Here is a tiny trained network, its code and every weight. The questions are about switching its units off for an input and a class, where a switched-off unit gives its printed mean instead of its output.

import numpy as np


def w(rows, s, z=0):
    codes = np.array(rows[::2]) - 128.0
    scale = np.full(codes.shape[1], s)
    scale[-1] = z or s
    return codes * scale


def f(y):
    return y / 2 * (1 + np.tanh(0.7978845608 * (y + 0.044715 * y**3)))


def log_softmax(a):
    a = a - a.max(-1, keepdims=True)
    return a - np.log(np.exp(a).sum(-1, keepdims=True))


def net(x, mask):
    res = np.array(x, float).reshape(1, 8) / 4 @ E
    y = f(res @ A[0][:, :-1].T + A[0][:, -1])
    res = res + np.where(mask, y, B[0][:, -1]) @ B[0][:, :-1]
    return log_softmax(res[-1] @ U[:, :-1].T + U[:, -1])


A, B = {}, {}
E = w([
[66,95,253,148,158,74,123,162,165],'x0',
[127,126,126,126,124,127,128,129,127],'x1',
[129,132,130,131,131,128,131,127,125],'x2',
[69,182,113,146,101,85,93,29,184],'x3',
[70,180,119,178,21,160,86,188,141],'x4',
[127,125,126,130,130,129,128,128,131],'x5',
[178,192,72,152,151,21,156,194,155],'x6',
[131,132,128,124,126,127,129,128,124],'x7',
],0.012)
A[0] = w([
[120,109,218,133,188,67,151,107,126,75],'n0',
[165,145,162,107,148,172,115,159,114,73],'n1',
[202,51,143,80,230,86,153,33,114,104],'n2',
[167,126,115,121,103,82,112,130,126,53],'n3',
[144,143,92,101,125,163,114,144,133,2],'n4',
[119,60,170,88,144,227,129,15,102,34],'n5',
[194,104,7,98,161,155,162,33,92,112],'n6',
[157,60,111,108,172,138,169,179,101,26],'n7',
[93,139,103,131,86,162,119,163,125,48],'n8',
[132,87,227,95,147,62,136,125,137,79],'n9',
[165,126,63,105,182,5,156,141,132,64],'n10',
[193,66,139,98,144,145,138,164,87,101],'n11',
[107,121,112,114,138,57,136,13,124,85],'n12',
[122,149,121,124,117,83,112,23,156,46],'n13',
],0.019,0.0066)
B[0] = w([
[105,180,145,171,151,123,75,104,128,199],'n0',
[125,131,106,77,134,129,133,105,138,152],'n1',
[101,113,135,111,2,157,118,163,138,254],'n2',
[139,97,138,138,131,101,134,133,122,143],'n3',
[111,139,145,148,134,137,110,111,132,143],'n4',
[170,105,90,171,144,34,159,177,134,233],'n5',
[97,183,161,189,155,128,80,54,116,230],'n6',
[122,116,124,66,174,165,138,127,138,187],'n7',
[104,125,155,127,69,144,115,124,135,158],'n8',
[124,152,137,174,150,132,122,44,108,197],'n9',
[163,98,94,161,133,50,159,173,132,208],'n10',
[148,124,137,79,180,177,151,136,123,194],'n11',
[127,117,125,54,171,189,150,145,138,190],'n12',
[149,108,134,64,173,173,147,131,110,183],'n13',
],0.026,0.034)
U = w([
[104,210,205,243,125,101,49,55,65,111],'0',
[191,111,111,221,111,13,147,201,95,59],'1',
[144,134,169,77,161,173,137,144,90,96],'2',
[89,142,190,180,2,123,81,161,106,254],'3',
],0.006,0.0095)

Each question gives the input, the list of numbers given to net, and the class t.
The units are the neurons (one row each of A and B). Each row of codes is followed by its name. A weight is (code - 128) times the scale printed after its matrix; where a second scale follows, it is the last column's (A, B and U).
mask holds one flag per neuron, in row order. A switched-off neuron (its flag False) gives its mean, the last column of its row in B, instead of its output. The means were averaged over made-up inputs and are rounded, as every weight is.
A unit's drop is (log p(t) with every unit on - log p(t) with that unit switched off) / (log p(t) with every unit on - log p(t) with every unit switched off).
The circuit of an input: a set's keep is (log p(t) with only the set's units on - log p(t) with every unit switched off) / (log p(t) with every unit on - log p(t) with every unit switched off). Starting from the 12 units with the biggest drops (on a tie, the unit counted first), units are removed one at a time, each time the one whose removal leaves the highest keep (on an exact tie, the one counted first), for as long as the keep stays at least 0.8.
units of the circuit, in order: the units of the circuit, biggest drop first
unit that matters most: the unit with the biggest drop
k most important neurons: the k neurons with the biggest drops, biggest first
drop of u: that unit's drop, to one decimal
input [1,3,7,7,0,2,7,-4], class 1: unit that matters most -> n10
input [-8,-5,0,-8,-2,-7,6,-2], class 0: 2 most important neurons -> [n6 n12]
input [6,3,2,8,4,4,-2,-4], class 2: 2 most important neurons -> [n6 n13]
input [-3,7,-4,4,6,-7,3,1], class 3: 2 most important neurons -> [n6 n5]
input [6,4,-4,-8,4,-4,7,-4], class 2: units of the circuit, in order -> [n5 n6]
input [7,-6,-4,-6,-8,-1,4,3], class 3: 3 most important neurons -> [n2 n6 n10]
input [0,2,3,-6,7,1,6,2], class 3: 4 most important neurons -> [n5 n8 n6 n10]
input [4,6,4,6,-1,-2,6,5], class 1: 2 most important neurons -> [n10 n6]
input [-1,5,7,-2,-2,-7,-3,7], class 1: 2 most important neurons -> [n5 n12]
input [2,-3,2,4,-5,-8,4,7], class 3: 4 most important neurons -> [n5 n2 n11 n7]
input [-2,3,6,2,5,-6,-1,4], class 3: 4 most important neurons -> [n6 n5 n9 n0]
input [-5,6,8,-6,-8,6,5,-3], class 3: 3 most important neurons -> [n2 n6 n5]
input [-3,-1,-7,8,-7,-6,2,0], class 2: 2 most important neurons -> [n12 n13]
input [-4,3,8,-8,7,-1,1,-3], class 2: 2 most important neurons -> [n2 n6]
input [1,5,-3,6,1,-2,3,-3], class 2: unit that matters most -> n5
input [4,4,-1,6,1,6,1,-2], class 2: drop of n6 -> 0.9
input [-2,0,-8,0,4,-6,-4,-1], class 1: drop of n6 -> 1.7
input [-5,-8,3,-7,-8,-3,-5,7], class 3: drop of n2 -> 5.9
